Below is a small trained network, with its code and all its weights. Each question gives an input and a class and asks what happens when units are switched off, that is, made to give their printed mean instead of their output.

import numpy as np


def w(rows, s, z=0):
    codes = np.array(rows[::2]) - 128.0
    scale = np.full(codes.shape[1], s)
    scale[-1] = z or s
    return codes * scale


def f(y):
    return np.maximum(y, 0)


def log_softmax(a):
    a = a - a.max(-1, keepdims=True)
    return a - np.log(np.exp(a).sum(-1, keepdims=True))


def net(x, mask):
    res = np.array(x, float).reshape(1, 2) / 4 @ E
    y = f(res @ A[0][:, :-1].T + A[0][:, -1])
    res = res + np.where(mask, y, B[0][:, -1]) @ B[0][:, :-1]
    return log_softmax(res[-1] @ U[:, :-1].T + U[:, -1])


A, B = {}, {}
E = w([
[118,95,248,98,55,50],'x0',
[187,43,205,34,248,142],'x1',
],0.011)
A[0] = w([
[83,153,174,50,86,78,81],'neuron 0',
[85,157,125,142,186,130,255],'neuron 1',
[139,65,170,131,202,167,69],'neuron 2',
[83,46,170,78,214,126,124],'neuron 3',
[146,113,100,61,177,86,83],'neuron 4',
[156,100,165,116,175,159,86],'neuron 5',
[109,89,196,133,121,9,85],'neuron 6',
[166,142,43,128,179,239,91],'neuron 7',
[131,156,84,172,43,120,90],'neuron 8',
[185,130,164,157,108,152,236],'neuron 9',
],0.011,0.0095)
B[0] = w([
[229,187,72,135,159,201,181],'neuron 0',
[115,104,254,51,40,50,227],'neuron 1',
[128,158,138,213,181,132,207],'neuron 2',
[65,137,88,169,160,64,249],'neuron 3',
[69,182,99,231,180,138,176],'neuron 4',
[79,154,141,204,183,145,189],'neuron 5',
[247,225,126,126,72,186,209],'neuron 6',
[206,227,124,67,69,206,245],'neuron 7',
[60,174,76,242,181,59,211],'neuron 8',
[87,85,141,46,102,58,206],'neuron 9',
],0.0095,0.013)
U = w([
[44,122,63,200,157,80,59],'0',
[232,155,94,79,94,204,41],'1',
[50,49,175,6,68,39,254],'2',
],0.015,0.0071)

Each question gives the input, the list of numbers given to net, and the class t.
The units are the neurons (one row each of A and B). Each row of codes is followed by its name. A weight is (code - 128) times the scale printed after its matrix; where a second scale follows, it is the last column's (A, B and U).
mask holds one flag per neuron, in row order. A switched-off neuron (its flag False) gives its mean, the last column of its row in B, instead of its output. The means were averaged over made-up inputs and are rounded, as every weight is.
A unit's drop is (log p(t) with every unit on - log p(t) with that unit switched off) / (log p(t) with every unit on - log p(t) with every unit switched off).
most important unit: the unit with the biggest drop
k most important neurons: the k neurons with the biggest drops, biggest first
drop of u: that unit's drop, to one decimal
input [8,3], class 1: most important unit => neuron 6
input [-3,0], class 2: 2 most important neurons => [neuron 6; neuron 0]
input [7,7], class 0: 2 most important neurons => [neuron 3; neuron 7]
input [4,0], class 1: 3 most important neurons => [neuron 6; neuron 1; neuron 0]
input [-6,6], class 0: 3 most important neurons => [neuron 3; neuron 6; neuron 4]
input [-4,0], class 1: 3 most important neurons => [neuron 7; neuron 3; neuron 9]
input [4,-3], class 1: 3 most important neurons => [neuron 3; neuron 1; neuron 0]
input [-6,-4], class 1: 2 most important neurons => [neuron 7; neuron 3]
input [-3,2], class 2: 3 most important neurons => [neuron 6; neuron 0; neuron 1]
input [7,6], class 1: 3 most important neurons => [neuron 6; neuron 0; neuron 8]
input [-7,-5], class 1: 2 most important neurons => [neuron 7; neuron 3]
input [5,8], class 0: drop of neuron 3 => 0.2
input [-8,-2], class 1: drop of neuron 7 => 0.1
input [8,8], class 0: drop of neuron 7 => 0.4
input [2,0], class 2: most important unit => neuron 7
